Rows and roughly how far along a hidden order each lies, from 0 to 20:
(in the rows, 128 means zero)
[135 127 125 123 126 128 129 132 140   4 129 127 123 122 124 128 131 142
 131 127 128 132 125 121 120 131 132 133 129 118 126 127 130 128 135] | 12
[135 131 129 126 125 129 125 125 115 135 120 110 125 127 127 132 132 138
 132 127 133 158 130 129 118 124 125 112 124 112 126 127 130 132 138] | 0
[136 130 128 125 124 133 125 126 118  88 125 124 133 131 130 135 132 130
 127 127 126 172 124 120 109 123 127 127 132 138 132 132 135 129 130] | 3
[137 126 126 125 130 131 130 129 119  47 115 149 125 132 130 131 126 114
 128 128 133 155 130 127 114 127 129 133 127 122 128 129 132 129 121] | 16
[136 121 125 129 133 128 127 125 119  42 136 142 137 123 124 132 132 121
 123 126 132 130 131 127 117 132 131 113 127 130 131 126 121 126 144] | 20
[137 123 125 127 132 125 129 125 111  95 126 139 141 132 123 124 130 136
 130 127 127 135 125 128 126 130 127 127 132 123 126 126 135 134 127] | 18
[138 129 128 124 123 130 124 127 128   1 130 149 140 132 128 131 129 112
 121 127 124 111 125 127 125 138 133 135 133 120 127 124 121 122 129] | 6
[137 130 130 126 124 129 124 125 117 163 120 150 127 128 126 136 135 135
 131 127 133 173 128 126 106 124 125 110 127 113 129 129 136 134 144] | 1
[135 128 127 123 124 129 126 130 142 142 135 132 134 126 123 123 126 123
 131 127 135 172 132 131 117 122 125 119 130 133 131 131 129 125 124] | 10
[136 123 125 127 132 123 129 126 114  86 126 126 140 132 125 123 129 136
 130 127 127 146 127 129 129 129 128 127 132 123 126 126 135 133 123] | 18
[139 130 130 126 123 131 124 125 119 132 120 142 128 129 127 137 134 133
 130 127 130 176 126 123 103 123 125 115 129 122 131 131 138 136 141] | 2
[137 122 127 130 131 126 126 123 130  78 138 140 132 122 122 135 132 117
 125 127 131 123 128 125 118 135 128 116 131 138 129 122 127 137 136] | 20
[137 131 129 125 123 128 126 125 125  50 128 132 134 132 130 135 132 127
 126 128 124 157 122 121 111 127 129 137 134 142 132 130 130 127 122] | 4
[137 131 129 126 124 126 125 125 122 144 122 117 129 130 128 135 133 136
 130 128 129 177 126 123 107 122 125 118 127 126 131 131 138 136 139] | 2
[136 126 125 124 127 130 130 132 130  99 118 119 117 124 129 135 131 122
 122 127 124 131 128 133 135 131 127 117 128 127 129 129 127 124 132] | 14
[136 128 126 123 125 132 128 131 144  34 133 145 125 123 122 126 130 140
 133 127 131 158 126 121 110 126 130 138 133 129 127 125 125 128 132] | 11
[133 131 127 126 126 128 127 126 116 156 123 166 128 129 133 131 130 141
 131 127 130 182 129 124 117 118 125 116 124 125 129 132 137 133 138] | 1
[135 130 127 125 124 126 125 127 128   1 134 126 137 133 130 130 128 117
 122 127 123 115 125 127 133 136 132 140 132 125 126 124 120 122 126] | 6
[135 126 125 123 126 120 129 133 134  16 122 130 119 122 126 134 133 134
 126 126 126 111 126 126 129 137 132 121 126 113 128 130 132 125 130] | 13
[136 130 129 126 124 127 125 126 115 161 119 107 129 128 128 135 134 136
 131 126 134 172 129 128 109 124 126 109 126 112 128 129 135 132 143] | 1
[135 131 128 126 124 122 126 126 120 119 124 134 130 131 132 134 132 136
 129 127 127 178 125 120 110 120 126 123 129 135 131 133 137 133 132] | 2
[136 127 126 124 126 128 129 132 137  26 122 130 118 122 125 134 133 133
 126 127 125 115 124 126 130 137 131 122 126 115 129 130 132 126 128] | 13
[135 124 125 126 131 130 130 127 109  96 121 126 137 133 127 123 126 131
 132 127 130 133 126 125 124 132 128 121 130 130 128 125 127 131 140] | 18
[134 122 124 130 133 128 127 125 123  52 138 154 134 123 125 132 131 122
 124 126 131 127 131 126 122 133 130 113 127 134 131 126 121 129 143] | 20
[136 129 127 123 123 127 125 128 127   1 132 132 139 132 129 131 128 111
 121 126 125 105 127 130 132 139 133 132 130 114 125 123 123 123 133] | 6
[136 128 126 123 124 130 127 131 139  80 131 133 126 123 121 127 131 136
 133 127 134 158 127 122 103 126 130 134 134 130 128 125 125 125 134] | 11
[135 123 125 128 133 130 129 125 112  64 131 131 141 129 123 125 131 137
 128 127 125 153 128 131 125 126 128 133 130 114 127 131 137 125 119] | 19
[135 132 128 127 125 130 125 126 117 149 121 131 125 128 129 133 132 138
 132 127 134 171 129 127 118 122 125 113 124 115 127 129 133 133 141] | 0
[135 131 128 126 125 132 126 125 119 133 125 137 130 130 131 134 132 136
 130 127 128 182 126 122 112 120 125 122 129 132 131 132 138 134 133] | 2
[136 127 126 123 125 128 128 132 138   2 125 132 118 121 124 133 134 137
 128 127 125 118 123 123 125 136 131 128 128 114 127 129 133 129 129] | 13
[135 122 124 125 131 131 130 129 109  42 116 132 135 133 129 126 126 120
 130 126 135 133 128 124 118 132 130 119 128 124 130 129 124 122 137] | 17
[137 130 130 125 124 130 124 126 117 139 118 110 126 128 125 135 134 134
 132 127 136 161 130 129 111 127 126 110 126 105 127 126 131 130 142] | 0
[135 129 127 124 124 132 125 128 129   1 132 118 140 132 129 129 126 110
 121 126 126 106 129 132 138 138 133 128 128 109 125 124 125 126 137] | 7
[137 126 127 122 124 138 127 132 141  13 129  86 124 122 122 129 133 138
 132 126 131 139 125 121 108 130 132 135 133 118 127 125 128 128 136] | 12
[134 126 124 124 129 130 131 132 123 120 118 116 118 127 133 134 129 117
 122 126 128 159 132 135 133 125 127 121 130 129 128 128 127 127 135] | 15
[136 123 125 127 132 134 128 126 109  89 125 129 140 132 124 124 129 134
 130 127 128 145 126 129 127 131 128 124 133 123 126 126 135 133 131] | 18
[136 129 127 122 123 130 126 130 143 153 136 131 134 126 122 125 127 123
 131 127 136 187 132 131 113 123 125 119 131 134 131 130 130 125 124] | 10
[136 128 126 123 125 128 128 131 142 100 134 119 129 124 122 123 128 133
 133 127 135 176 130 125 109 122 128 128 133 135 130 127 124 122 129] | 11
[135 123 125 127 132 130 128 127 108  97 125 110 142 131 125 124 130 136
 130 126 128 139 126 129 127 130 128 126 132 120 126 126 136 131 128] | 18
[136 123 125 128 133 129 129 125 113  56 133 126 142 128 123 125 131 136
 126 127 126 162 129 131 125 126 130 132 128 113 128 133 134 121 119] | 19
[136 124 125 126 131 126 130 128 109  64 118 154 136 133 126 124 128 127
 132 127 132 130 126 124 120 133 129 115 130 129 130 126 124 128 143] | 17
[137 123 126 129 132 128 127 124 119  21 136 145 139 125 122 130 133 129
 125 127 127 146 129 129 117 130 130 127 126 120 131 131 123 121 135] | 19
[136 130 129 125 124 128 125 126 115 163 119 126 128 128 128 135 134 134
 130 126 133 173 129 126 107 123 126 108 127 112 129 130 137 133 144] | 1
[140 125 127 124 127 133 129 130 123  90 112 129 122 130 127 136 131 107
 123 127 131 162 131 132 109 128 128 127 134 119 128 126 133 132 132] | 15
[136 125 124 124 128 132 130 131 118  83 113 146 122 130 131 134 129 109
 123 126 133 163 133 131 116 125 129 127 131 119 127 128 134 129 129] | 15
[135 124 124 126 131 135 130 128 108  58 117 110 136 134 129 125 126 125
 131 126 133 131 128 124 121 132 130 119 129 127 130 127 124 124 139] | 17
[134 131 128 126 124 131 125 125 122 118 125 131 131 131 131 134 131 133
 129 127 127 175 125 121 110 121 126 125 130 138 132 133 138 132 130] | 3
[135 125 125 125 131 128 131 129 113  20 116 104 129 134 131 127 125 118
 130 127 134 138 129 125 117 129 130 127 127 123 129 130 127 122 125] | 16
[134 126 124 124 128 134 131 133 128 110 119 106 118 125 131 135 131 123
 122 127 125 137 129 134 141 129 128 115 128 129 129 129 126 124 133] | 14
[134 129 127 124 125 129 125 127 120   1 128 111 135 132 132 133 128 121
 123 126 125 139 125 122 118 130 132 135 135 133 130 129 125 118 121] | 5
[137 130 128 125 123 129 125 125 124  12 129 168 136 132 130 134 131 122
 124 127 123 143 123 121 113 129 131 138 135 139 131 128 125 123 120] | 4
[137 131 129 125 124 129 125 125 123 128 125 129 130 131 129 135 133 134
 129 128 127 172 124 121 105 121 125 124 130 135 132 132 137 135 134] | 2
[137 127 126 122 124 128 128 131 142  16 129 152 125 122 122 128 132 140
 132 127 131 144 125 121 109 129 131 136 133 123 127 125 127 128 135] | 12
[135 130 127 125 124 127 125 126 117  78 126 116 133 132 131 134 131 131
 127 127 126 165 125 121 109 124 128 128 133 138 132 133 133 126 127] | 3
[131 126 122 124 131 128 132 133 117 111 118  93 117 127 137 131 126 117
 121 126 129 163 134 135 139 122 127 121 128 131 127 128 129 126 133] | 15
